Below are the code and all the weights of a small trained network. Each question names an input and a class and asks about switching units off, where a switched-off unit gives its printed mean instead of its output.

import numpy as np


def w(rows, s, z=0):
    codes = np.array(rows[::2]) - 128.0
    scale = np.full(codes.shape[1], s)
    scale[-1] = z or s
    return codes * scale


def f(y):
    return np.maximum(y, 0)


def log_softmax(a):
    a = a - a.max(-1, keepdims=True)
    return a - np.log(np.exp(a).sum(-1, keepdims=True))


def net(x, mask):
    res = np.array(x, float).reshape(1, 3) / 4 @ E
    y = f(res @ A[0][:, :-1].T + A[0][:, -1])
    res = res + np.where(mask, y, B[0][:, -1]) @ B[0][:, :-1]
    return log_softmax(res[-1] @ U[:, :-1].T + U[:, -1])


A, B = {}, {}
E = w([
[137,122,165,101,134,109,251],'x0',
[135,156,191,168,233,116,74],'x1',
[174,176,169,118,77,161,120],'x2',
],0.018)
A[0] = w([
[208,219,163,123,53,172,98,108],'N0',
[103,146,95,185,128,149,55,84],'N1',
[107,141,72,115,80,154,46,91],'N2',
[11,61,57,163,171,84,139,2],'N3',
[133,94,45,74,53,127,131,60],'N4',
[90,81,83,118,154,94,111,254],'N5',
],0.011,0.0097)
B[0] = w([
[172,108,75,142,120,196,116,250],'N0',
[109,175,152,121,143,96,199,218],'N1',
[104,183,144,110,108,107,212,234],'N2',
[130,146,115,86,124,249,131,203],'N3',
[165,188,145,142,251,80,75,249],'N4',
[227,79,125,162,91,155,124,241],'N5',
],0.014)
U = w([
[148,130,161,159,226,131,54,141],'0',
[159,101,107,126,70,225,109,81],'1',
[127,120,155,99,98,113,253,137],'2',
[163,73,124,187,28,92,76,253],'3',
[77,109,139,105,107,103,89,105],'4',
[99,106,139,106,103,93,72,103],'5',
[78,82,124,141,127,108,94,110],'6',
[63,121,131,88,123,110,96,106],'7',
],0.017,0.026)

Each question gives the input, the list of numbers given to net, and the class t.
The units are the neurons (one row each of A and B). Each row of codes is followed by its name. A weight is (code - 128) times the scale printed after its matrix; where a second scale follows, it is the last column's (A, B and U).
mask holds one flag per neuron, in row order. A switched-off neuron (its flag False) gives its mean, the last column of its row in B, instead of its output. The means were averaged over made-up inputs and are rounded, as every weight is.
A unit's drop is (log p(t) with every unit on - log p(t) with that unit switched off) / (log p(t) with every unit on - log p(t) with every unit switched off).
The circuit of an input: a set's keep is (log p(t) with only the set's units on - log p(t) with every unit switched off) / (log p(t) with every unit on - log p(t) with every unit switched off). Starting from all 6 units, units are removed one at a time, each time the one whose removal leaves the highest keep (on an exact tie, the one counted first), for as long as the keep stays at least 0.8.
units of the circuit, in order: the units of the circuit, biggest drop first
unit that matters most: the unit with the biggest drop
k most important neurons: the k neurons with the biggest drops, biggest first
drop of u: that unit's drop, to one decimal
input [-7,5,-4], class 2: units of the circuit, in order => N1, N4
input [-4,2,8], class 1: unit that matters most => N0
input [5,5,-6], class 1: 2 most important neurons => N4, N3
input [3,-1,-2], class 3: 4 most important neurons => N2, N1, N4, N3
input [7,-7,1], class 0: units of the circuit, in order => N4, N2
input [-5,2,0], class 2: units of the circuit, in order => N4, N1
input [2,4,-6], class 1: units of the circuit, in order => N4, N3
input [-1,6,-7], class 1: units of the circuit, in order => N4, N3
input [-2,5,-8], class 1: units of the circuit, in order => N3, N4
input [-3,-4,2], class 0: 4 most important neurons => N4, N3, N5, N1
input [-8,6,7], class 2: units of the circuit, in order => N1, N2
input [0,-5,-6], class 1: 3 most important neurons => N3, N5, N1
input [0,1,3], class 3: 3 most important neurons => N4, N3, N2
input [-7,-5,-6], class 2: 3 most important neurons => N2, N1, N0
input [-2,1,4], class 1: 3 most important neurons => N4, N0, N5
input [1,-2,-3], class 3: 2 most important neurons => N0, N2
input [-3,-2,0], class 3: units of the circuit, in order => N3
input [7,6,-5], class 2: 2 most important neurons => N4, N0
input [-5,-1,4], class 2: 2 most important neurons => N2, N1
input [7,-7,2], class 0: 3 most important neurons => N4, N2, N1
input [-8,4,-3], class 2: most important neuron => N1
input [3,1,6], class 1: 2 most important neurons => N4, N0
input [-6,-4,0], class 2: drop of N2 => 1.0
input [0,-5,0], class 0: drop of N4 => 0.6
input [-2,-2,-6], class 1: drop of N1 => 0.0
